Below is a small trained network, with its code and all its weights. Each question gives an input and a class and asks what happens when units are switched off, that is, made to give their printed mean instead of their output.

import numpy as np


def w(rows, s, z=0):
    codes = np.array(rows[::2]) - 128.0
    scale = np.full(codes.shape[1], s)
    scale[-1] = z or s
    return codes * scale


def norm(h):
    return h / np.sqrt((h * h).mean(-1, keepdims=True) + 1e-5)


def f(y):
    return y / 2 * (1 + np.tanh(0.7978845608 * (y + 0.044715 * y**3)))


def log_softmax(a):
    a = a - a.max(-1, keepdims=True)
    return a - np.log(np.exp(a).sum(-1, keepdims=True))


def net(x, mask):
    res = np.array(x, float).reshape(1, 6) / 4 @ E
    u = 0
    for l in range(3):
        y = f(norm(res) @ A[l][:, :-1].T + A[l][:, -1])
        res = res + np.where(mask[u : u + 9], y, B[l][:, -1]) @ B[l][:, :-1]
        u += 9
    return log_softmax(norm(res)[-1] @ U[:, :-1].T + U[:, -1])


A, B = {}, {}
E = w([
[199,46,116,7,25],'x0',
[121,137,149,153,3],'x1',
[96,12,150,156,163],'x2',
[144,161,217,93,247],'x3',
[154,144,160,106,129],'x4',
[3,96,206,100,143],'x5',
],0.00049)
A[0] = w([
[184,204,116,104,157,132],'0.n1',
[116,181,167,182,215,61],'0.n2',
[147,104,25,135,167,2],'0.n3',
[115,147,159,83,132,76],'0.n4',
[171,128,69,146,59,48],'0.n5',
[172,101,104,93,76,95],'0.n6',
[117,179,114,127,138,216],'0.n7',
[60,183,142,133,21,158],'0.n8',
[135,148,83,253,131,119],'0.n9',
],0.0026,0.00043)
B[0] = w([
[53,52,175,186,97,170],'0.n1',
[40,241,131,92,213,219],'0.n2',
[155,79,87,86,190,108],'0.n3',
[168,129,167,64,130,130],'0.n4',
[185,242,126,66,85,158],'0.n5',
[121,248,167,89,109,163],'0.n6',
[101,72,150,179,194,184],'0.n7',
[255,114,40,200,175,255],'0.n8',
[172,128,242,85,121,199],'0.n9',
],0.0015,0.00055)
A[1] = w([
[219,133,63,115,204,255],'1.n1',
[143,103,101,218,131,113],'1.n2',
[128,178,89,153,93,61],'1.n3',
[164,68,130,119,157,63],'1.n4',
[74,16,97,127,62,118],'1.n5',
[172,31,30,78,36,185],'1.n6',
[131,117,190,3,92,212],'1.n7',
[195,245,80,83,158,96],'1.n8',
[55,54,149,197,100,63],'1.n9',
],0.0024,0.00052)
B[1] = w([
[16,4,22,154,163,187],'1.n1',
[121,72,226,85,85,143],'1.n2',
[125,135,156,223,79,130],'1.n3',
[201,116,125,149,147,114],'1.n4',
[40,111,236,148,117,154],'1.n5',
[46,182,148,119,213,254],'1.n6',
[208,57,209,1,252,189],'1.n7',
[71,77,169,180,76,172],'1.n8',
[134,87,151,86,63,140],'1.n9',
],0.0015,0.00093)
A[2] = w([
[140,213,44,97,179,253],'2.n1',
[206,142,67,46,6,18],'2.n2',
[83,155,133,212,243,151],'2.n3',
[48,49,124,149,125,255],'2.n4',
[119,87,100,166,124,132],'2.n5',
[191,215,96,123,14,43],'2.n6',
[137,92,127,153,128,93],'2.n7',
[95,55,198,120,98,141],'2.n8',
[80,8,102,73,215,125],'2.n9',
],0.0024,0.00065)
B[2] = w([
[92,55,138,168,72,195],'2.n1',
[105,229,92,6,171,140],'2.n2',
[79,169,108,80,180,252],'2.n3',
[146,162,100,85,37,223],'2.n4',
[172,138,143,33,131,133],'2.n5',
[218,244,107,130,136,151],'2.n6',
[167,146,155,99,124,114],'2.n7',
[130,119,170,133,56,161],'2.n8',
[241,183,102,199,99,254],'2.n9',
],0.002,0.00099)
U = w([
[61,65,201,124,21,117],'0',
[193,39,221,18,193,147],'1',
[64,112,56,159,85,48],'2',
[2,137,173,199,244,228],'3',
[171,212,116,213,81,148],'4',
[201,36,35,160,190,135],'5',
[169,83,176,161,101,2],'6',
[191,211,71,21,82,174],'7',
],0.0072,0.0026)

Each question gives the input, the list of numbers given to net, and the class t.
The units are the neurons (one row each of A and B). Each row of codes is followed by its name. A weight is (code - 128) times the scale printed after its matrix; where a second scale follows, it is the last column's (A, B and U).
mask holds one flag per neuron, layer by layer. A switched-off neuron (its flag False) gives its mean, the last column of its row in B, instead of its output. The means were averaged over made-up inputs and are rounded, as every weight is.
A unit's drop is (log p(t) with every unit on - log p(t) with that unit switched off) / (log p(t) with every unit on - log p(t) with every unit switched off).
The circuit of an input: a set's keep is (log p(t) with only the set's units on - log p(t) with every unit switched off) / (log p(t) with every unit on - log p(t) with every unit switched off). Starting from the 12 units with the biggest drops (on a tie, the unit counted first), units are removed one at a time, each time the one whose removal leaves the highest keep (on an exact tie, the one counted first), for as long as the keep stays at least 0.8.
circuit, biggest first: the units of the circuit, biggest drop first
unit that matters most: the unit with the biggest drop
top k neurons: the k neurons with the biggest drops, biggest first
top k neurons in layer l: the k neurons of layer l with the biggest drops, biggest first
drop when u is switched off: that unit's drop, to one decimal
input [3,-2,6,-6,8,-8], class 7: top 3 neurons -> [2.n2; 0.n5; 0.n6]
input [6,-8,-2,6,-1,-2], class 5: circuit, biggest first -> [2.n9; 1.n1]
input [4,6,-6,5,0,7], class 1: circuit, biggest first -> [1.n7]
input [2,2,-7,2,-3,6], class 4: circuit, biggest first -> [0.n8; 2.n2; 1.n9]
input [2,-1,6,1,-5,1], class 0: top 2 neurons in layer 0 -> [0.n8; 0.n9]
input [7,4,-2,-4,-1,8], class 7: circuit, biggest first -> [2.n2; 0.n8]
input [-4,-6,-8,-2,-8,-6], class 2: top 3 neurons -> [1.n1; 1.n7; 1.n6]
input [-2,-4,0,8,4,-7], class 3: top 2 neurons in layer 0 -> [0.n2; 0.n8]
input [2,-3,-6,-4,-4,2], class 2: circuit, biggest first -> [1.n6; 2.n1]
input [-1,1,4,-6,-5,-7], class 7: circuit, biggest first -> [0.n5; 2.n2]
input [1,-5,0,0,-5,6], class 0: circuit, biggest first -> [2.n4; 1.n6]
input [-2,-6,-3,-6,-4,8], class 2: circuit, biggest first -> [2.n4; 1.n6]
input [-4,-4,-3,-6,2,-3], class 2: top 3 neurons -> [1.n1; 0.n3; 1.n7]
input [0,-3,-3,2,4,-6], class 5: circuit, biggest first -> [1.n1]
input [0,-6,-6,-4,-4,-3], class 2: circuit, biggest first -> [1.n8; 1.n1]
input [6,-2,6,-5,-3,-7], class 7: top 2 neurons -> [2.n2; 0.n5]
input [-5,-3,-3,-3,-3,-8], class 2: top 2 neurons in layer 0 -> [0.n3; 0.n8]
input [2,6,4,-7,1,2], class 7: top 3 neurons in layer 0 -> [0.n5; 0.n1; 0.n8]
input [0,-3,7,-2,1,2], class 6: top 2 neurons in layer 2 -> [2.n9; 2.n2]
input [-4,-2,-8,2,4,-6], class 3: unit that matters most -> 2.n9
input [-7,-5,-8,-2,6,-5], class 3: top 2 neurons in layer 2 -> [2.n9; 2.n3]
input [-6,-3,-5,1,-6,-7], class 3: drop when 0.n2 is switched off -> 0.2
input [-1,-3,-5,5,8,-5], class 3: drop when 0.n8 is switched off -> 0.1
input [-2,-4,-5,2,7,-5], class 3: drop when 2.n3 is switched off -> 0.1
